Below is a small trained network, with its code and all its weights. Each question gives an input and a target symbol and asks what happens when units are switched off, that is, made to give their printed mean instead of their output.

import numpy as np


def w(rows, s, z=0):
    codes = np.array(rows[::2]) - 128.0
    scale = np.full(codes.shape[1], s)
    scale[-1] = z or s
    return codes * scale


def f(y):
    return y / 2 * (1 + np.tanh(0.7978845608 * (y + 0.044715 * y**3)))


def softmax(a):
    e = np.exp(a - a.max(-1, keepdims=True))
    return e / e.sum(-1, keepdims=True)


def log_softmax(a):
    a = a - a.max(-1, keepdims=True)
    return a - np.log(np.exp(a).sum(-1, keepdims=True))


def net(x, mask):
    ids = ['αβγδεζηθλμστφψω'.index(c) for c in x.split()]
    T = len(ids)
    res = E[ids] + P[:T]
    q, k, v = (res @ M[0].T for M in (Q, K, V))
    z = softmax(np.where(np.tri(T) > 0, q @ k.T / 3**0.5, -1e9)) @ v
    res = res + np.where(mask[0], z, O[0][:, -1]) @ O[0][:, :-1]
    y = f(res @ A[0][:, :-1].T + A[0][:, -1])
    res = res + np.where(mask[1:25], y, B[0][:, -1]) @ B[0][:, :-1]
    return log_softmax(res[-1] @ U[:, :-1].T + U[:, -1])


Q, K, V, O, A, B = {}, {}, {}, {}, {}, {}
E = w([
[149,61,181,30,102],'α',
[207,118,151,28,170],'β',
[118,209,99,65,124],'γ',
[7,134,175,127,72],'δ',
[114,151,123,31,81],'ε',
[145,175,143,96,190],'ζ',
[228,113,73,148,177],'η',
[59,145,146,78,74],'θ',
[104,88,191,79,110],'λ',
[99,232,100,95,152],'μ',
[116,49,237,119,161],'σ',
[42,226,123,133,136],'τ',
[181,196,97,35,158],'φ',
[60,147,176,135,140],'ψ',
[52,187,129,100,98],'ω',
],0.012)
P = w([
[92,90,92,158,152],'0',
[157,124,192,177,89],'1',
[100,145,228,106,127],'2',
[2,88,168,45,207],'3',
[65,13,40,146,176],'4',
[189,46,57,242,93],'5',
[250,108,177,203,103],'6',
[164,132,153,126,116],'7',
[118,107,53,106,192],'8',
],0.0086)
Q[0] = w([
[224,116,87,254,14],'H0',
[93,70,56,137,140],'H0',
[110,55,21,148,132],'H0',
],0.019)
K[0] = w([
[67,210,250,9,151],'H0',
[171,171,165,171,68],'H0',
[186,179,200,153,61],'H0',
],0.021)
V[0] = w([
[96,253,68,175,176],'H0',
[120,160,47,21,2],'H0',
[220,135,99,57,207],'H0',
],0.021)
O[0] = w([
[128,88,51,98,3,22],'H0',
[105,92,106,9,214,3],'H0',
[93,58,79,183,183,127],'H0',
],0.017,0.0023)
A[0] = w([
[83,121,183,114,104,80],'N0',
[51,106,137,101,172,29],'N1',
[200,37,144,128,128,115],'N2',
[195,184,87,126,159,118],'N3',
[65,130,157,100,196,133],'N4',
[73,97,117,148,54,54],'N5',
[91,116,98,128,178,146],'N6',
[106,150,171,79,95,2],'N7',
[161,74,110,124,188,150],'N8',
[101,97,105,90,123,104],'N9',
[136,124,117,114,141,140],'N10',
[131,127,168,84,68,165],'N11',
[145,140,122,183,162,68],'N12',
[113,62,73,132,123,36],'N13',
[65,139,172,2,104,53],'N14',
[173,149,150,165,121,30],'N15',
[166,64,141,163,123,139],'N16',
[159,127,62,187,112,98],'N17',
[152,106,81,86,46,83],'N18',
[69,74,103,105,179,97],'N19',
[45,181,185,84,78,152],'N20',
[68,85,112,55,137,72],'N21',
[79,186,195,102,157,93],'N22',
[53,154,165,41,149,123],'N23',
],0.0073,0.0092)
B[0] = w([
[132,172,143,122,144,140],'N0',
[169,202,127,172,60,185],'N1',
[106,175,126,126,148,150],'N2',
[113,88,122,178,111,154],'N3',
[212,93,43,68,154,247],'N4',
[227,155,70,79,125,189],'N5',
[89,142,166,148,97,209],'N6',
[191,247,124,114,93,154],'N7',
[79,187,120,150,75,212],'N8',
[123,81,138,165,145,182],'N9',
[108,129,141,145,136,143],'N10',
[142,144,64,162,182,222],'N11',
[84,143,128,122,94,185],'N12',
[245,129,149,167,182,186],'N13',
[70,162,57,30,45,223],'N14',
[53,124,77,74,170,162],'N15',
[126,160,108,65,126,172],'N16',
[173,106,162,37,141,190],'N17',
[35,100,188,187,146,216],'N18',
[93,127,160,169,13,223],'N19',
[121,91,119,165,230,229],'N20',
[169,40,136,138,215,216],'N21',
[149,85,152,88,51,239],'N22',
[100,140,220,174,167,233],'N23',
],0.016,0.012)
U = w([
[152,180,236,109,104,150],'α',
[91,197,155,139,74,55],'β',
[55,90,193,112,163,137],'γ',
[112,243,190,66,150,70],'δ',
[94,136,178,46,76,80],'ε',
[227,163,109,69,98,134],'ζ',
[125,160,162,97,147,253],'η',
[121,164,146,28,182,107],'θ',
[156,127,253,79,224,157],'λ',
[137,91,111,89,209,77],'μ',
[54,184,254,123,168,99],'σ',
[94,165,52,85,128,83],'τ',
[151,115,178,163,116,113],'φ',
[146,219,143,170,249,154],'ψ',
[42,160,165,72,216,139],'ω',
],0.0034,0.0065)

Each question gives the input, a string of symbols that net reads in full, and the target symbol t.
The units are the heads (3 rows each of Q, K, V and O) and the neurons (one row each of A and B). Each row of codes is followed by its name. A weight is (code - 128) times the scale printed after its matrix; where a second scale follows, it is the last column's (O, A, B and U).
mask holds one flag per unit, heads first, then neurons. A switched-off unit (its flag False) gives its mean, the last column of its rows in O or B, instead of its output. The means were averaged over made-up inputs and are rounded, as every weight is.
A unit's drop is (log p(t) with every unit on - log p(t) with that unit switched off) / (log p(t) with every unit on - log p(t) with every unit switched off).
The circuit of an input: a set's keep is (log p(t) with only the set's units on - log p(t) with every unit switched off) / (log p(t) with every unit on - log p(t) with every unit switched off). Starting from the 12 units with the biggest drops (on a tie, the unit counted first), units are removed one at a time, each time the one whose removal leaves the highest keep (on an exact tie, the one counted first), for as long as the keep stays at least 0.8.
circuit, biggest first: the units of the circuit, biggest drop first
k most important neurons: the k neurons with the biggest drops, biggest first
input α φ θ τ γ φ φ ψ σ, target φ: circuit, biggest first -> H0; N19; N13; N1
input τ ε ψ ψ ψ, target ε: 2 most important neurons -> N14; N19
input ψ λ ψ λ, target ψ: circuit, biggest first -> H0; N20; N11; N22
input η ζ β, target ζ: circuit, biggest first -> N18; N23
input ψ τ φ, target ψ: 2 most important neurons -> N11; N20
input δ τ ψ ε ψ σ ε λ τ, target σ: circuit, biggest first -> H0; N12
input η λ τ ε ψ, target ζ: circuit, biggest first -> H0; N5; N18; N17
input ψ ψ ε ψ τ, target ψ: circuit, biggest first -> H0; N20; N14; N11
input γ μ α φ τ α τ γ, target τ: circuit, biggest first -> H0; N14; N11
input φ λ β λ ψ, target λ: circuit, biggest first -> H0; N14; N22
input φ λ ω, target φ: 2 most important neurons -> N19; N13
input λ τ φ λ μ λ, target φ: circuit, biggest first -> H0; N19; N13; N14
input λ α ψ ε ε τ, target ψ: circuit, biggest first -> N14; N22
input σ ε ψ φ, target σ: circuit, biggest first -> H0; N4
input σ ζ ψ ψ ω β, target ψ: 3 most important neurons -> N22; N11; N14
input σ τ μ, target σ: circuit, biggest first -> H0; N4
input β ψ λ, target β: 3 most important neurons -> N19; N8; N1
input σ ψ δ τ ψ ψ ψ γ ζ, target ψ: 2 most important neurons -> N14; N20
input γ λ ε ψ ψ γ, target ε: circuit, biggest first -> H0; N14; N19; N20
input ψ ψ τ δ γ τ γ θ δ, target τ: 3 most important neurons -> N14; N5; N11
input ω β ψ θ ζ, target β: 2 most important neurons -> N19; N8
input γ ψ λ ζ, target γ: 2 most important neurons -> N21; N18
input σ λ ψ, target σ: 2 most important neurons -> N4; N15
input β φ δ, target β: 3 most important neurons -> N19; N1; N8
input γ η λ η φ ψ, target λ: 2 most important neurons -> N14; N19
input τ ψ ψ ψ, target τ: 2 most important neurons -> N14; N5
